(in the rows, 128 means zero)
Rows near named flat spaces through zero (a row that begins with a name and a colon came from that space)
q969-q809: [ 93 149 130 152 140 122 129 147 124 102 106 122  98 152  78 128 103 114
 127 142 118 169 137 138 145 140 136 135  90 116 115 137 126 136 139 115
 139 153 144 135 138 166 110 113 136 142 135 166 144 143 129 145]
q369-q883: [152 110 109 150 112 142 150 133 141 143 105 112 134  92 110 135  88 130
 152 140 132 154 136 123 129 144 151 129 119  73 101 149 152 127 111  81
 141 119 151 163 110 137 129 135 105  91 125 155 104 122 112 122]
q503-q725: [129 131 116 131 114 141 130 170 111 123 139 133 112 167 140 105 161 114
 102 109 169 137 109 122 130 128 145 131 164 114 136 127 143 159 145 107
 141 147 160 117 170 124 131 149 138 116 128 146 150 137 126 113]
q900-q684: [142 130 133 133 139 141 136 105 160 150 133 124 128 106 104 124 133 138
 115 139 142 106 121 131 115 117 167 100 132 163 145 135 150 138 131 123
 153 116 128 145 128 126 116 127 131 139 127 131 116 108 119 124]
q372-q28: [135 166 125 119 116 159 131  82 125 158  87 126 108 107 111 137 171 133
 160  94 122 148 149 137 127 123 122 143 159 111 157 157 147 105 159 148
 144 118 177 103 126 103 138 127 128 129 119 118 136 139 148 151]
q230-q127: [139 158 126 128 122 125 167 122 147 147  92 148 124 139 110 131 131 130
 122 145 112 172  97 147 154 106 114 123 152  87 127 123 111 158 122 122
 162 123 137 107  97 146 138  93 124 146 140 114 135 118 134 124]
q369-q883: [143 125 151 119 112 149 122 125 120 123 126 115 122 119 134 120 118 135
 125 113 149 132 143 119 123 128 123 129 117 107 131 115 140 135 118 135
 120 130 135 131 130 131 140 145 125 123 128 138 121 128 152 133]
q372-q28: [133 173 105 149 135 133 134 110 117 130 113 115  94 123 137 148 155 141
 144 104 144 133 147 154 137 104 112 137 141 120 139 142 123 122 109 138
 125 136 116 111 145  90 135 144 108 120  88 129 146 136 123 151]
q407-q218: [145 131 117 149 100 122 127 132 139 143 119 126 128 140 129 129 132 139
 115 122 121 139 125 121 120 127 138 119 121 144 127 109 117 127 137 112
 134 110 117 135 134 124 126 134 124 134 115 123 122 127 135 137]
q900-q684: [133 136 126 138 137 124 122 126 131 137 131 114 116 124 115 119 125 128
 131 138 132 130 121 132 114 113 133 114 131 146 135 117 145 138 135 133
 143 120 136 139 125 124 109 143 120 127 125 138 134 135 116 134]
[101 109  98 138 137 143 157 108 117 126 144 129 110 128 110 105 139 103
 165 165 113 144 127 141 121 122 162 121 115 126 115 140 126 118 131 118
 145 140 118 138 127 132 113 159 155 121 137 107 119 140 130 106]
q369-q883
q669-q360: [142 105 102 115 130 141 125 122 135 112 144 143 125 126 135 123 125 111
 125 103 132 132 123 127 133 130 111 137 158 157 121 125 124 156 137 127
 117 132 144 143 130 135 115 138 133 111 125 115 118 132 139 131]
q669-q360: [108 147 153 140 126  86 142 151 149 130  88 114 115 120 145 128 114 159
 134 161 132 137 145 134 139 125 143 102  97 110 129 152 137 114 131 138
 123 140 102 119 100 109 164 118 130 147 128 109 170 138 110 105]
q155-q205: [148 132 137 145 118 114 160 101 117 107 130 147 114 106 124 128 137 142
 146 116 122 107 139 116 155 132 126 109 141 124 148 140 128 122 105 122
 117 150 119 116 155 137 119 130 126 145 169 122  73 112 131  91]
q155-q205: [116 118 145 123 120 124 121 111 113 144 137 154 118 121 125 117 123 115
 126 113 112 124 145 113 113 149 128 140 146 120 131 131 137 118 139 104
 129 138 138 127 126 123 123 139 135 124 147 117 133 141 104 118]
[146 101 145 127 114 124 128 116 133 115 137 105 109 135 116 117 147 127
 117 146 125  97 122 141 140 127 132 138 118 139 108 127 126 143 114  99
 115 147 115 150 125 112 118 122 140 160 147 107 139 149 126 139]
q372-q28
q656-q302: [100 121 132 168 129 117 116 120 122 106 122 130 139 138 115 133 135 111
 133 102 121 146 142 113 110  94 102 141 133 125 101 133 113 142 123 133
 148 143 118 143 138 152 132 117 136 158 121 145 145 133  94 155]
[108 125 131 144 144 114 129 129 134 112 127 161 109  95 121 107 129 107
 118 130 139 118 107 123 144 143 109 137 106 104 133 119 121 148 141 115
 116 116 136 137 151 123 135 145 133 121 150 119 113 157 144 115]
q230-q127
q324-q445: [126 151 108 114 125 131 143 124 121 125 131 136 125 140 161 132 135 142
 130 113 119 124 141 130 124 115 133 127 153 144 129 125 137 138 129 130
 127 132 144 122 127 116 131 149 116 136 125 117 145 124 110 138]
[133 136 133 132 130 163 152  83 181 142 137 107 114  97  98 146 115 141
 109 149 148  97 126 123 113  80 181  77 140 193 160 124 165 137 121 118
 190 137 119 165 127 113 107 135 137 141 141 152 137  99  97 103]
q900-q684
[114 100 147 114 137 152  83 153 147 107 143 115 121 128 152 134 121 114
 145 125 140 134 137 126 136 137 133 125 112 134 157 147 128 115 143 129
 123 133 117 135  86 131 133 131 134 126 124 104 136 124 127 131]
q669-q360
q324-q445: [147 122 143 121 121  93 102 147 139 135 138  84 145 149 129 101 119 135
 124 133 169 110 117 116 100 105 121 155 139 105 141 137 152 118 147 103
 124 126 142 122 111 126 156 118 134 114 108 130 161  92 144 134]
[ 95 131  99 159 117 102 111 106 126 121 126 128 114 157 124  92 142 125
 130 136 144 167 106 157 118 102 105 118 147 133 119 131  95 116 146 112
 127 124 104 110 148 116  95 114 136  96 156  94 132 145  97 110]
q369-q883
[103 135 126 170 137 124 155 123 129 145 163 141 167 119 105 131 163  92
 149 152  71 161  90 138 131 172 119 108 142  88 132 127 114 116 134 115
 131 171 129 140 118 116 130 113 117 144 152 116 145 120 114 122]
q369-q883
[114 117 117 118 138 107 131 117 115 121 140 136 124 144 111 138 126 117
 126 142 136 108 130 130 142 120 134 128 128 123 122 141 136 127 129 140
 150 137 135 126 137 129 128 117 131 129 129 144 125 140 131 134]
q407-q218
[150 120  70 120 103 144 164 143  99 110 131 154 139  83 120 131 141 109
 160  89 130  97 120 166 106 140  93 129 119 124 136 151 100 146 141 107
 132 179 116 112 120 181 119 141  98 100 125 146 102 125 164 117]
q669-q360
[144 107 128 100 123 148 123 109 130 128 136 155 139 124 107 158 169 117
 144 119 121 127 110 134 136 149 138 147 163 118 161 119 114 130 105 113
 136 117 160 108 138 138  81 156 127 114 142 121 115 123 149  98]
q669-q360
[122 120 106 122 161 123 116 116 125 122 136 107 129 137 144 129 114 104
 131 137 124 117 145 142 142 138 121 122 109 133 122 112 149 119 142 141
 138 144 113 101 108 128 153 115 125 123 129 132 120 120 138 132]
q503-q725
[139 120 105 135 118 141 142 116 125 118 139 128 133 123 114 124 126 150
 140 103 114 122 107 124 123 119 104 151 159 153 135 108 148 153 137 125
 110 130 143 124 152 141 119 135 109 105 123 150 134 119 128 125]
q669-q360
[108 121 154 133 140 135 116 114 141 131 130 114 111 151 128 134 133 146
 113 141 131 149 123 111 122 129 153 141 130 122 134 116 132 108 118 129
 138  96 143 139 117 111 129 125 128 136 139 116 128 120 113 126]
q669-q360
[152 161 109 134 123 139 128 109 141 125  95 145 142 114 133 149 147 136
 146  79 126 144 123 113 113 122 130 125 145 123 148 125 127 112 128 156
 137 127 140 112 139 126 144 137 115 118 107 150 122 129 131 122]
q372-q28
q503-q725: [153  97 110 105 141 112 113 147  70 102 159 134  95 154 170 119  98 129
 105 123 157 159 139 139 150  76 127 158 128 113 106 131 139 129 107 117
 136 114 166  52 192 135 140 144 120 143 117 131 128 161 112 133]
[145 125  75 145 131 124 130 101 114 114 121 123 150 107 127 145 132 134
 114 118 138 148 124 148 166 119 133 138 126 122 142 136 124 105 113 110
 116 113 113 125 148 160 114 134 142 127 137 131 109 104 153 140]
q230-q127
[127 113 126 135 146 130 110 127 127 118 104 136 117 100 106 136 116 127
 111 135 117 123 127 134 130 136 123 126 103 105 135 148 123 127 117 139
 146 137 101 133 131 117 112  99 138 131 134 139  85 142 129 119]
q324-q445
[127 115 150 137 131 122 113 126 141 131 119 115 170 153 116 139 110 121
 108 147 122 108 153 133 135 153 123 160 119 111 126 126 121 119 141 141
 131 134 103 143 143 118 129 110 121 118 123 146 130 140 132 153]
q155-q205
[119 118 127 119 131  66  92 192  49  74  99 136 137 181 183 135 128 104
 181  99  74 190 138 143 138 204  36 220 113   4  83 130  68 100 123 155
  41 139 133  61 120 190 162 130 126 108 112  94 127 174 179 156]
q900-q684
q230-q127: [136 132 160 108 126 132 135 141 131 115 109 130 145 117 126 129 100 141
 132 139 133 135 109 112 105 143 112 121 150 135 139  96 134 167 128 126
 143 145 148 133 112 119 126 117 114 115 135 113 144 143 131 111]
